Here is a tiny trained network, its code and every weight. The questions are about switching its units off for an input and a class, where a switched-off unit gives its printed mean instead of its output.

import numpy as np


def w(rows, s, z=0):
    codes = np.array(rows[::2]) - 128.0
    scale = np.full(codes.shape[1], s)
    scale[-1] = z or s
    return codes * scale


def f(y):
    return np.maximum(y, 0)


def log_softmax(a):
    a = a - a.max(-1, keepdims=True)
    return a - np.log(np.exp(a).sum(-1, keepdims=True))


def net(x, mask):
    res = np.array(x, float).reshape(1, 5) / 4 @ E
    y = f(res @ A[0][:, :-1].T + A[0][:, -1])
    res = res + np.where(mask, y, B[0][:, -1]) @ B[0][:, :-1]
    return log_softmax(res[-1] @ U[:, :-1].T + U[:, -1])


A, B = {}, {}
E = w([
[77,157,110,180,131,151,75,206,181],'x0',
[124,115,168,112,115,191,45,72,141],'x1',
[139,157,142,46,154,111,144,165,175],'x2',
[154,84,237,156,236,173,129,113,161],'x3',
[156,126,128,96,111,252,147,118,141],'x4',
],0.013)
A[0] = w([
[126,123,124,163,92,204,68,66,101,58],'n0',
[152,100,160,201,186,195,222,138,117,54],'n1',
[137,138,213,114,192,110,98,105,153,118],'n2',
[110,135,184,178,177,123,108,214,164,3],'n3',
[125,149,152,54,132,247,145,214,201,15],'n4',
[161,145,114,92,83,133,236,23,46,16],'n5',
],0.015,0.0041)
B[0] = w([
[79,157,124,155,78,173,80,100,123,223],'n0',
[152,137,171,176,165,174,213,133,81,217],'n1',
[83,139,211,84,156,107,130,94,127,228],'n2',
[144,89,71,177,208,81,95,140,170,203],'n3',
[174,196,39,64,147,197,141,107,185,245],'n4',
[168,5,54,105,110,106,122,137,72,254],'n5',
],0.012,0.018)
U = w([
[73,132,136,183,73,167,90,98,102,221],'0',
[113,114,195,161,197,143,182,89,120,93],'1',
[84,119,124,193,195,87,115,153,169,113],'2',
[63,183,55,137,63,38,186,249,105,254],'3',
[98,116,203,68,159,77,115,88,148,73],'4',
[139,55,103,111,108,110,150,111,80,148],'5',
[131,158,117,171,131,132,202,200,130,81],'6',
[141,153,105,91,152,161,159,117,158,73],'7',
],0.012,0.004)

Each question gives the input, the list of numbers given to net, and the class t.
The units are the neurons (one row each of A and B). Each row of codes is followed by its name. A weight is (code - 128) times the scale printed after its matrix; where a second scale follows, it is the last column's (A, B and U).
mask holds one flag per neuron, in row order. A switched-off neuron (its flag False) gives its mean, the last column of its row in B, instead of its output. The means were averaged over made-up inputs and are rounded, as every weight is.
A unit's drop is (log p(t) with every unit on - log p(t) with that unit switched off) / (log p(t) with every unit on - log p(t) with every unit switched off).
The circuit of an input: a set's keep is (log p(t) with only the set's units on - log p(t) with every unit switched off) / (log p(t) with every unit on - log p(t) with every unit switched off). Starting from all 6 units, units are removed one at a time, each time the one whose removal leaves the highest keep (on an exact tie, the one counted first), for as long as the keep stays at least 0.8.
circuit, biggest first: the units of the circuit, biggest drop first
most important unit: the unit with the biggest drop
k most important neurons: the k neurons with the biggest drops, biggest first
drop of u: that unit's drop, to one decimal
input [0,2,7,-4,-2], class 3: most important unit : n2
input [-3,8,-2,-7,-4], class 0: 2 most important neurons : n0, n3
input [0,-4,2,-8,6], class 5: 2 most important neurons : n5, n0
input [0,-6,-6,2,0], class 1: 2 most important neurons : n4, n1
input [3,-1,-7,-2,-6], class 3: 4 most important neurons : n2, n0, n3, n1
input [-2,-1,-1,-2,-7], class 3: circuit, biggest first : n5, n2
input [-2,-2,6,0,-8], class 4: circuit, biggest first : n5, n1, n4
input [2,-2,-3,-1,2], class 0: circuit, biggest first : n5, n4
input [1,4,1,0,-6], class 4: 2 most important neurons : n1, n5
input [1,-1,-3,1,-2], class 2: circuit, biggest first : n5, n4, n1
input [1,-4,2,2,1], class 6: 2 most important neurons : n2, n5
input [-2,6,-3,-8,-2], class 0: 2 most important neurons : n0, n3
input [8,-6,-4,-4,6], class 7: 2 most important neurons : n4, n5
input [-4,6,1,8,-8], class 4: circuit, biggest first : n2
input [-1,-3,8,3,-2], class 4: 2 most important neurons : n2, n1
input [-3,8,2,-2,-5], class 4: 3 most important neurons : n5, n1, n4
input [-5,6,-4,3,5], class 0: drop of n0 : 2.3
input [1,4,1,-4,1], class 0: drop of n4 : 0.2
input [-6,-5,0,4,7], class 5: drop of n5 : 6.1
input [1,1,6,6,-3], class 4: most important unit : n2
